Here is a tiny trained network, its code and every weight. The questions are about switching its units off for an input and a target symbol, where a switched-off unit gives its printed mean instead of its output.

import numpy as np


def w(rows, s, z=0):
    codes = np.array(rows[::2]) - 128.0
    scale = np.full(codes.shape[1], s)
    scale[-1] = z or s
    return codes * scale


def f(y):
    return y / 2 * (1 + np.tanh(0.7978845608 * (y + 0.044715 * y**3)))


def softmax(a):
    e = np.exp(a - a.max(-1, keepdims=True))
    return e / e.sum(-1, keepdims=True)


def log_softmax(a):
    a = a - a.max(-1, keepdims=True)
    return a - np.log(np.exp(a).sum(-1, keepdims=True))


def net(x, mask):
    ids = ['ΓΔΘΞαεζηλμστφω'.index(c) for c in x.split()]
    T = len(ids)
    res = E[ids] + P[:T]
    q, k, v = (res @ M[0].T for M in (Q, K, V))
    z = softmax(np.where(np.tri(T) > 0, q @ k.T / 2**0.5, -1e9)) @ v
    res = res + np.where(mask[0], z, O[0][:, -1]) @ O[0][:, :-1]
    y = f(res @ A[0][:, :-1].T + A[0][:, -1])
    res = res + np.where(mask[1:9], y, B[0][:, -1]) @ B[0][:, :-1]
    return log_softmax(res[-1] @ U[:, :-1].T + U[:, -1])


Q, K, V, O, A, B = {}, {}, {}, {}, {}, {}
E = w([
[97,187,92,126,149,104,85],'Γ',
[67,163,104,112,158,91,126],'Δ',
[123,215,95,147,133,135,58],'Θ',
[106,67,177,121,157,148,40],'Ξ',
[99,199,78,145,148,119,81],'α',
[141,94,143,166,129,185,2],'ε',
[82,149,123,80,156,149,166],'ζ',
[113,203,104,131,124,146,94],'η',
[179,100,71,84,149,174,70],'λ',
[137,179,129,96,140,213,125],'μ',
[240,149,149,144,95,118,128],'σ',
[172,97,90,167,106,90,166],'τ',
[110,150,137,76,151,189,156],'φ',
[170,201,120,120,131,233,86],'ω',
],0.016)
P = w([
[73,197,209,2,102,70,87],'0',
[53,179,131,84,135,98,170],'1',
[43,181,92,119,146,117,199],'2',
[53,170,103,151,176,111,211],'3',
[62,158,114,161,199,110,204],'4',
[69,145,104,179,215,104,225],'5',
],0.0069)
Q[0] = w([
[128,171,152,162,95,109,189],'head 1',
[238,4,147,176,183,78,117],'head 1',
],0.031)
K[0] = w([
[128,129,147,167,47,20,110],'head 1',
[153,116,120,224,252,141,175],'head 1',
],0.034)
V[0] = w([
[103,151,35,125,176,5,85],'head 1',
[183,193,97,218,103,176,37],'head 1',
],0.022)
O[0] = w([
[69,136,150,103,12,172,109,254],'head 1',
[96,125,22,55,78,30,55,79],'head 1',
],0.011,0.0059)
A[0] = w([
[184,103,4,65,66,78,144,118],'neuron 1',
[181,23,41,92,71,86,107,51],'neuron 2',
[168,12,153,184,80,128,103,175],'neuron 3',
[149,255,16,66,189,153,164,169],'neuron 4',
[192,232,101,98,188,84,214,15],'neuron 5',
[81,130,153,142,48,153,124,4],'neuron 6',
[25,126,162,144,113,208,117,57],'neuron 7',
[212,73,178,207,99,103,177,104],'neuron 8',
],0.0095,0.017)
B[0] = w([
[172,124,91,173,182,224,95,250],'neuron 1',
[89,172,175,142,45,54,166,180],'neuron 2',
[160,104,132,131,85,155,125,156],'neuron 3',
[113,95,155,83,118,81,172,243],'neuron 4',
[192,166,157,159,74,171,5,145],'neuron 5',
[98,47,180,117,150,72,197,158],'neuron 6',
[155,175,83,173,139,100,67,216],'neuron 7',
[66,90,92,95,144,108,151,181],'neuron 8',
],0.026,0.016)
U = w([
[110,163,160,106,140,112,103,154],'Γ',
[64,138,97,125,135,81,108,94],'Δ',
[30,218,82,37,118,121,139,198],'Θ',
[86,123,240,166,182,199,99,103],'Ξ',
[82,179,115,169,203,156,173,116],'α',
[90,255,129,133,118,152,97,144],'ε',
[102,49,81,166,178,130,50,2],'ζ',
[134,131,172,217,163,118,146,30],'η',
[69,159,61,46,141,205,43,165],'λ',
[139,90,71,101,201,91,139,92],'μ',
[211,121,103,170,165,147,132,99],'σ',
[78,114,138,167,73,189,157,231],'τ',
[121,130,191,173,162,142,249,168],'φ',
[164,146,39,157,122,83,239,100],'ω',
],0.0058,0.006)

Each question gives the input, a string of symbols that net reads in full, and the target symbol t.
The units are the heads (2 rows each of Q, K, V and O) and the neurons (one row each of A and B). Each row of codes is followed by its name. A weight is (code - 128) times the scale printed after its matrix; where a second scale follows, it is the last column's (O, A, B and U).
mask holds one flag per unit, heads first, then neurons. A switched-off unit (its flag False) gives its mean, the last column of its rows in O or B, instead of its output. The means were averaged over made-up inputs and are rounded, as every weight is.
A unit's drop is (log p(t) with every unit on - log p(t) with that unit switched off) / (log p(t) with every unit on - log p(t) with every unit switched off).
The circuit of an input: a set's keep is (log p(t) with only the set's units on - log p(t) with every unit switched off) / (log p(t) with every unit on - log p(t) with every unit switched off). Starting from all 9 units, units are removed one at a time, each time the one whose removal leaves the highest keep (on an exact tie, the one counted first), for as long as the keep stays at least 0.8.
units of the circuit, in order: the units of the circuit, biggest drop first
unit that matters most: the unit with the biggest drop
top k neurons: the k neurons with the biggest drops, biggest first
input ω λ ε φ, target σ: top 2 neurons	(neuron 1; neuron 5)
input Δ ζ Δ τ τ φ, target η: units of the circuit, in order	(neuron 7; neuron 6; head 1)
input μ ζ ε, target μ: units of the circuit, in order	(head 1; neuron 1)
input φ λ ζ, target Ξ: top 3 neurons	(neuron 5; neuron 7; neuron 2)
input α λ η, target ζ: units of the circuit, in order	(head 1; neuron 6; neuron 1; neuron 7)
input Δ τ ω, target η: top 2 neurons	(neuron 6; neuron 7)
input Θ ζ Γ Δ ζ, target τ: top 2 neurons	(neuron 1; neuron 2)
input ε ζ ζ Ξ, target ζ: units of the circuit, in order	(neuron 8; neuron 7; head 1; neuron 2)
input μ ζ α λ, target λ: units of the circuit, in order	(head 1; neuron 6)
input τ ζ ζ, target ε: units of the circuit, in order	(head 1; neuron 7; neuron 4)
input τ λ Θ ω τ λ, target ω: unit that matters most	neuron 2
input α α ω, target ζ: units of the circuit, in order	(head 1; neuron 6; neuron 7; neuron 1)
input ε φ μ, target ω: units of the circuit, in order	(neuron 2; neuron 4; neuron 1; head 1)
input Ξ η ζ Θ ζ Γ, target φ: units of the circuit, in order	(head 1; neuron 7)
input Θ α Θ, target τ: top 4 neurons	(neuron 1; neuron 2; neuron 6; neuron 7)
input λ α ζ η α ζ, target Θ: top 2 neurons	(neuron 1; neuron 6)
input Γ ζ ζ Θ, target Δ: units of the circuit, in order	(neuron 6; head 1; neuron 7)
input λ τ λ Γ, target Θ: unit that matters most	neuron 1
input η ε σ ω, target λ: top 3 neurons	(neuron 2; neuron 1; neuron 6)
input Θ Ξ η, target τ: top 4 neurons	(neuron 1; neuron 2; neuron 6; neuron 7)
input λ τ ω, target Θ: unit that matters most	neuron 1
input Δ λ Γ α Δ α, target η: top 3 neurons	(neuron 6; neuron 7; neuron 1)
input ζ Δ τ φ, target α: top 2 neurons	(neuron 8; neuron 7)
